Below are the code and all the weights of a small trained network. Each question names an input and a class and asks about switching units off, where a switched-off unit gives its printed mean instead of its output.

import numpy as np


def w(rows, s, z=0):
    codes = np.array(rows[::2]) - 128.0
    scale = np.full(codes.shape[1], s)
    scale[-1] = z or s
    return codes * scale


def f(y):
    return np.maximum(y, 0)


def log_softmax(a):
    a = a - a.max(-1, keepdims=True)
    return a - np.log(np.exp(a).sum(-1, keepdims=True))


def net(x, mask):
    res = np.array(x, float).reshape(1, 6) / 4 @ E
    y = f(res @ A[0][:, :-1].T + A[0][:, -1])
    res = res + np.where(mask, y, B[0][:, -1]) @ B[0][:, :-1]
    return log_softmax(res[-1] @ U[:, :-1].T + U[:, -1])


A, B = {}, {}
E = w([
[66,140,140,104,160],'x0',
[143,3,106,101,76],'x1',
[65,135,27,194,102],'x2',
[149,90,186,225,90],'x3',
[122,159,128,105,49],'x4',
[180,148,82,113,148],'x5',
],0.0059)
A[0] = w([
[124,150,129,128,86,78],'n1',
[98,94,169,88,134,95],'n2',
[140,164,129,106,112,129],'n3',
[106,107,156,106,134,100],'n4',
[116,118,144,114,130,94],'n5',
[185,167,207,202,186,168],'n6',
[168,46,61,109,122,96],'n7',
[102,103,181,85,131,63],'n8',
[107,106,165,111,139,131],'n9',
[113,157,124,127,75,66],'n10',
[122,115,171,109,127,118],'n11',
[64,194,78,106,247,186],'n12',
[95,93,201,69,133,51],'n13',
[170,59,77,102,132,75],'n14',
[144,84,125,111,155,195],'n15',
[92,102,78,220,105,66],'n16',
[124,112,204,96,126,114],'n17',
[71,171,152,194,205,5],'n18',
[151,121,197,93,121,173],'n19',
[112,128,138,173,124,235],'n20',
[122,162,78,82,166,62],'n21',
[127,171,98,96,123,128],'n22',
[134,94,98,123,124,107],'n23',
[141,136,139,145,63,221],'n24',
[236,138,182,165,132,25],'n25',
[91,60,100,243,111,91],'n26',
[167,47,70,98,129,54],'n27',
[133,227,63,48,101,208],'n28',
[85,173,76,99,89,186],'n29',
[123,163,75,102,164,66],'n30',
[112,173,70,84,198,55],'n31',
[148,52,121,89,154,167],'n32',
[153,100,125,95,137,195],'n33',
[94,119,78,195,95,127],'n34',
[171,122,179,134,159,168],'n35',
[120,160,132,140,46,93],'n36',
[138,75,83,139,107,173],'n37',
],0.011,0.0017)
B[0] = w([
[118,175,132,123,150,147],'n1',
[65,117,170,125,84,155],'n2',
[138,169,152,140,142,154],'n3',
[86,116,148,122,103,144],'n4',
[107,121,139,127,113,135],'n5',
[227,63,81,23,210,234],'n6',
[141,170,39,85,55,193],'n7',
[57,105,175,113,100,156],'n8',
[83,116,154,111,105,152],'n9',
[117,193,138,133,162,155],'n10',
[93,109,167,106,123,154],'n11',
[222,4,89,216,39,255],'n12',
[29,95,195,105,90,168],'n13',
[147,176,73,89,59,180],'n14',
[118,191,137,107,102,168],'n15',
[35,98,75,203,169,211],'n16',
[80,83,200,86,118,174],'n17',
[151,35,13,84,78,206],'n18',
[98,93,211,83,129,185],'n19',
[103,106,80,122,170,184],'n20',
[174,114,166,199,90,182],'n21',
[160,151,165,174,114,172],'n22',
[127,138,88,124,98,154],'n23',
[96,175,121,110,198,179],'n24',
[211,126,173,59,225,193],'n25',
[22,129,33,192,213,225],'n26',
[145,178,59,91,45,186],'n27',
[201,235,209,227,133,236],'n28',
[142,205,152,202,168,203],'n29',
[146,110,174,185,83,178],'n30',
[199,75,175,207,79,200],'n31',
[100,197,126,91,50,186],'n32',
[121,162,141,94,91,166],'n33',
[44,111,88,194,166,207],'n34',
[159,101,179,73,155,184],'n35',
[114,217,129,111,177,173],'n36',
[108,153,45,124,100,182],'n37',
],0.03,0.0064)
U = w([
[197,109,182,237,77,60],'0',
[173,26,64,100,113,2],'1',
[4,90,251,64,99,220],'2',
[1,113,41,194,215,113],'3',
[200,118,179,8,239,138],'4',
[136,254,169,170,196,216],'5',
[111,212,46,53,30,151],'6',
],0.0039,0.00093)

Each question gives the input, the list of numbers given to net, and the class t.
The units are the neurons (one row each of A and B). Each row of codes is followed by its name. A weight is (code - 128) times the scale printed after its matrix; where a second scale follows, it is the last column's (A, B and U).
mask holds one flag per neuron, in row order. A switched-off neuron (its flag False) gives its mean, the last column of its row in B, instead of its output. The means were averaged over made-up inputs and are rounded, as every weight is.
A unit's drop is (log p(t) with every unit on - log p(t) with that unit switched off) / (log p(t) with every unit on - log p(t) with every unit switched off).
The circuit of an input: a set's keep is (log p(t) with only the set's units on - log p(t) with every unit switched off) / (log p(t) with every unit on - log p(t) with every unit switched off). Starting from the 12 units with the biggest drops (on a tie, the unit counted first), units are removed one at a time, each time the one whose removal leaves the highest keep (on an exact tie, the one counted first), for as long as the keep stays at least 0.8.
units of the circuit, in order: the units of the circuit, biggest drop first
top k neurons: the k neurons with the biggest drops, biggest first
drop when u is switched off: that unit's drop, to one decimal
input [5,2,-3,-7,-6,-4], class 0: units of the circuit, in order	(n31)
input [-7,-8,0,-2,-2,-4], class 1: units of the circuit, in order	(n6, n18)
input [-2,0,5,-7,-8,-8], class 0: units of the circuit, in order	(n6, n12)
input [-1,-2,-3,-2,5,0], class 5: units of the circuit, in order	(n12, n28)
input [8,1,0,-4,7,-7], class 2: units of the circuit, in order	(n13, n8)
input [-1,-3,-6,-8,-3,-5], class 0: units of the circuit, in order	(n12, n28)
input [6,8,6,-1,8,4], class 6: top 4 neurons	(n7, n27, n14, n37)
input [1,-6,6,3,-7,1], class 1: top 3 neurons	(n12, n18, n6)
input [-2,3,4,-4,-7,8], class 6: top 3 neurons	(n7, n27, n14)
input [5,3,-8,-8,-6,5], class 0: top 4 neurons	(n12, n31, n21, n28)
input [5,4,6,-5,-7,-3], class 0: top 3 neurons	(n12, n31, n6)
input [2,1,-7,4,3,3], class 4: top 2 neurons	(n25, n6)
input [-4,3,4,2,-3,4], class 3: top 3 neurons	(n26, n16, n34)
input [5,8,-8,-6,-4,1], class 2: units of the circuit, in order	(n13)
input [3,-1,-7,8,8,-2], class 4: top 2 neurons	(n6, n25)
input [1,1,3,0,-8,8], class 6: drop when n37 is switched off	0.1
input [-5,8,6,-1,3,-3], class 3: drop when n16 is switched off	1.3
input [-1,7,-8,6,-3,3], class 2: drop when n17 is switched off	0.2
